Below are the code and all the weights of a small trained network. Each question names an input and a class and asks about switching units off, where a switched-off unit gives its printed mean instead of its output.

import numpy as np


def w(rows, s, z=0):
    codes = np.array(rows[::2]) - 128.0
    scale = np.full(codes.shape[1], s)
    scale[-1] = z or s
    return codes * scale


def norm(h):
    return h / np.sqrt((h * h).mean(-1, keepdims=True) + 1e-5)


def f(y):
    return y / 2 * (1 + np.tanh(0.7978845608 * (y + 0.044715 * y**3)))


def log_softmax(a):
    a = a - a.max(-1, keepdims=True)
    return a - np.log(np.exp(a).sum(-1, keepdims=True))


def net(x, mask):
    res = np.array(x, float).reshape(1, 6) / 4 @ E
    u = 0
    for l in range(2):
        y = f(norm(res) @ A[l][:, :-1].T + A[l][:, -1])
        res = res + np.where(mask[u : u + 10], y, B[l][:, -1]) @ B[l][:, :-1]
        u += 10
    return log_softmax(norm(res)[-1] @ U[:, :-1].T + U[:, -1])


A, B = {}, {}
E = w([
[70,111,197,69],'x0',
[181,180,254,97],'x1',
[41,130,148,170],'x2',
[72,93,145,100],'x3',
[134,184,188,157],'x4',
[124,152,110,196],'x5',
],0.0069)
A[0] = w([
[75,234,244,88,63],'0.n1',
[161,57,23,83,251],'0.n2',
[78,1,185,50,119],'0.n3',
[189,106,149,127,111],'0.n4',
[146,204,120,230,175],'0.n5',
[244,124,176,56,160],'0.n6',
[58,213,204,205,77],'0.n7',
[117,45,47,234,207],'0.n8',
[87,187,240,211,95],'0.n9',
[238,199,179,81,47],'0.n10',
],0.0084,0.0028)
B[0] = w([
[148,65,62,135,254],'0.n1',
[98,78,104,108,252],'0.n2',
[8,177,206,96,228],'0.n3',
[199,97,161,70,148],'0.n4',
[86,64,153,125,222],'0.n5',
[130,244,102,111,246],'0.n6',
[159,59,162,236,220],'0.n7',
[197,104,111,90,251],'0.n8',
[159,105,111,254,241],'0.n9',
[198,180,139,111,231],'0.n10',
],0.0096,0.0048)
A[1] = w([
[242,109,81,149,180],'1.n1',
[169,58,9,95,123],'1.n2',
[179,56,191,136,154],'1.n3',
[129,134,140,191,6],'1.n4',
[136,122,51,140,26],'1.n5',
[109,161,111,41,200],'1.n6',
[131,78,188,130,189],'1.n7',
[194,215,158,112,25],'1.n8',
[78,54,115,147,114],'1.n9',
[193,149,150,104,27],'1.n10',
],0.012,0.0019)
B[1] = w([
[43,149,133,92,254],'1.n1',
[187,59,89,52,238],'1.n2',
[140,126,92,233,177],'1.n3',
[171,68,150,165,154],'1.n4',
[141,107,84,92,153],'1.n5',
[99,131,127,254,189],'1.n6',
[107,199,25,183,160],'1.n7',
[214,173,135,99,193],'1.n8',
[167,185,174,84,199],'1.n9',
[148,173,217,112,156],'1.n10',
],0.0092,0.0073)
U = w([
[190,209,158,99,8],'0',
[1,123,148,109,93],'1',
[135,62,120,246,145],'2',
[136,30,56,69,238],'3',
],0.016,0.0015)

Each question gives the input, the list of numbers given to net, and the class t.
The units are the neurons (one row each of A and B). Each row of codes is followed by its name. A weight is (code - 128) times the scale printed after its matrix; where a second scale follows, it is the last column's (A, B and U).
mask holds one flag per neuron, layer by layer. A switched-off neuron (its flag False) gives its mean, the last column of its row in B, instead of its output. The means were averaged over made-up inputs and are rounded, as every weight is.
A unit's drop is (log p(t) with every unit on - log p(t) with that unit switched off) / (log p(t) with every unit on - log p(t) with every unit switched off).
The circuit of an input: a set's keep is (log p(t) with only the set's units on - log p(t) with every unit switched off) / (log p(t) with every unit on - log p(t) with every unit switched off). Starting from the 12 units with the biggest drops (on a tie, the unit counted first), units are removed one at a time, each time the one whose removal leaves the highest keep (on an exact tie, the one counted first), for as long as the keep stays at least 0.8.
circuit, biggest first: the units of the circuit, biggest drop first
k most important neurons: the k neurons with the biggest drops, biggest first
k most important neurons of layer l: the k neurons of layer l with the biggest drops, biggest first
drop of u: that unit's drop, to one decimal
input [7,3,4,8,-3,8], class 2: circuit, biggest first	[1.n1]
input [2,-8,5,5,-1,-5], class 1: 2 most important neurons of layer 0	[0.n3; 0.n1]
input [8,-3,-4,-5,2,0], class 1: 2 most important neurons	[0.n3; 0.n8]
input [-4,-4,4,-3,5,-3], class 3: circuit, biggest first	[0.n8; 1.n2]
input [5,6,7,8,6,-8], class 2: 2 most important neurons	[0.n9; 0.n7]
input [1,-5,-1,4,-8,-7], class 1: 3 most important neurons of layer 0	[0.n3; 0.n1; 0.n9]
input [4,0,1,-3,3,-4], class 2: 2 most important neurons	[0.n1; 0.n3]
input [1,-5,-2,4,-1,-4], class 1: 2 most important neurons of layer 0	[0.n3; 0.n1]
input [2,6,-1,-2,1,6], class 2: 2 most important neurons	[0.n9; 0.n7]
input [3,-1,2,0,-7,2], class 1: 2 most important neurons	[0.n3; 0.n1]
input [2,-2,3,8,-6,1], class 1: drop of 0.n3	0.5
input [0,-2,4,0,-3,-8], class 1: drop of 0.n3	0.3
input [0,-8,-7,7,8,-8], class 1: drop of 0.n3	0.7
